Here is a tiny trained network, its code and every weight. The questions are about switching its units off for an input and a target symbol, where a switched-off unit gives its printed mean instead of its output.

import numpy as np


def w(rows, s, z=0):
    codes = np.array(rows[::2]) - 128.0
    scale = np.full(codes.shape[1], s)
    scale[-1] = z or s
    return codes * scale


def f(y):
    return np.maximum(y, 0)


def softmax(a):
    e = np.exp(a - a.max(-1, keepdims=True))
    return e / e.sum(-1, keepdims=True)


def log_softmax(a):
    a = a - a.max(-1, keepdims=True)
    return a - np.log(np.exp(a).sum(-1, keepdims=True))


def net(x, mask):
    ids = ['αδεζθμσω'.index(c) for c in x.split()]
    T = len(ids)
    res = E[ids] + P[:T]
    q, k, v = (res @ M[0].T for M in (Q, K, V))
    z = softmax(np.where(np.tri(T) > 0, q @ k.T / 4**0.5, -1e9)) @ v
    res = res + np.where(mask[0], z, O[0][:, -1]) @ O[0][:, :-1]
    y = f(res @ A[0][:, :-1].T + A[0][:, -1])
    res = res + np.where(mask[1:17], y, B[0][:, -1]) @ B[0][:, :-1]
    return log_softmax(res[-1] @ U[:, :-1].T + U[:, -1])


Q, K, V, O, A, B = {}, {}, {}, {}, {}, {}
E = w([
[250,166,174,105,107],'α',
[93,137,170,47,168],'δ',
[137,237,102,61,33],'ε',
[173,72,130,144,117],'ζ',
[119,175,119,158,32],'θ',
[109,148,187,104,107],'μ',
[146,115,167,137,91],'σ',
[94,111,95,57,190],'ω',
],0.018)
P = w([
[205,154,137,76,2],'0',
[141,206,150,168,154],'1',
[241,66,202,115,82],'2',
[99,138,163,155,153],'3',
[88,147,150,166,157],'4',
[106,155,124,153,135],'5',
],0.0066)
Q[0] = w([
[249,120,160,100,146],'H0',
[66,111,225,144,254],'H0',
[131,48,20,243,190],'H0',
[157,186,61,156,89],'H0',
],0.0086)
K[0] = w([
[65,28,142,229,181],'H0',
[199,129,142,142,247],'H0',
[192,129,8,117,67],'H0',
[36,174,5,254,83],'H0',
],0.0073)
V[0] = w([
[131,167,253,213,48],'H0',
[36,228,135,119,164],'H0',
[45,105,1,223,122],'H0',
[43,91,139,131,174],'H0',
],0.0075)
O[0] = w([
[173,1,178,112,62,208],'H0',
[145,148,232,89,146,104],'H0',
[130,251,123,190,93,1],'H0',
[30,111,93,132,132,66],'H0',
],0.0094,0.011)
A[0] = w([
[75,152,117,152,154,100],'N0',
[165,167,122,200,114,32],'N1',
[185,92,106,92,114,44],'N2',
[193,114,154,126,160,245],'N3',
[52,131,84,114,167,62],'N4',
[123,78,123,198,131,240],'N5',
[134,149,143,77,142,123],'N6',
[136,120,173,164,115,74],'N7',
[98,102,108,166,126,40],'N8',
[86,153,156,195,131,9],'N9',
[154,138,121,143,100,2],'N10',
[103,149,93,188,207,61],'N11',
[116,191,182,131,161,18],'N12',
[90,86,50,164,252,151],'N13',
[166,126,127,156,146,227],'N14',
[154,126,127,78,56,22],'N15',
],0.012,0.004)
B[0] = w([
[74,147,142,214,139,129],'N0',
[176,58,14,116,169,131],'N1',
[150,155,183,92,154,243],'N2',
[123,34,131,93,151,252],'N3',
[153,58,136,121,39,133],'N4',
[187,174,21,44,87,169],'N5',
[116,167,122,170,244,157],'N6',
[80,96,37,183,67,154],'N7',
[249,220,254,66,176,129],'N8',
[75,42,94,199,43,128],'N9',
[104,197,115,169,218,136],'N10',
[111,89,73,87,77,129],'N11',
[159,141,140,131,86,131],'N12',
[216,211,141,61,64,143],'N13',
[190,20,27,142,86,167],'N14',
[154,185,236,192,168,208],'N15',
],0.0058,0.019)
U = w([
[181,146,134,155,194,98],'α',
[77,152,165,116,251,184],'δ',
[153,231,193,64,73,2],'ε',
[145,131,49,116,93,169],'ζ',
[127,168,176,162,2,158],'θ',
[48,110,214,106,69,117],'μ',
[100,122,140,107,30,169],'σ',
[131,213,104,11,126,135],'ω',
],0.0079,0.0049)

Each question gives the input, a string of symbols that net reads in full, and the target symbol t.
The units are the heads (4 rows each of Q, K, V and O) and the neurons (one row each of A and B). Each row of codes is followed by its name. A weight is (code - 128) times the scale printed after its matrix; where a second scale follows, it is the last column's (O, A, B and U).
mask holds one flag per unit, heads first, then neurons. A switched-off unit (its flag False) gives its mean, the last column of its rows in O or B, instead of its output. The means were averaged over made-up inputs and are rounded, as every weight is.
A unit's drop is (log p(t) with every unit on - log p(t) with that unit switched off) / (log p(t) with every unit on - log p(t) with every unit switched off).
The circuit of an input: a set's keep is (log p(t) with only the set's units on - log p(t) with every unit switched off) / (log p(t) with every unit on - log p(t) with every unit switched off). Starting from the 12 units with the biggest drops (on a tie, the unit counted first), units are removed one at a time, each time the one whose removal leaves the highest keep (on an exact tie, the one counted first), for as long as the keep stays at least 0.8.
circuit, biggest first: the units of the circuit, biggest drop first
k most important neurons: the k neurons with the biggest drops, biggest first
drop of u: that unit's drop, to one decimal
input σ α α ζ α, target ζ: most important neuron -> N15
input α δ μ μ θ, target θ: circuit, biggest first -> H0; N3
input ω ε δ α, target δ: circuit, biggest first -> H0; N5
input ζ σ ε ε, target ε: circuit, biggest first -> H0; N15
input ζ α ε ω, target ω: circuit, biggest first -> N13; N15
input θ δ α, target δ: 2 most important neurons -> N6; N5
input θ σ α α ζ, target ζ: 3 most important neurons -> N5; N15; N14
input ζ σ α ζ α ω, target ω: drop of N13 -> 0.6
input ζ α ω ε, target ε: drop of H0 -> 0.4
input μ α δ, target δ: drop of N5 -> 0.2
input θ α ω α δ θ, target θ: drop of N1 -> -0.1
input α σ ζ, target ζ: 2 most important neurons -> N5; N14
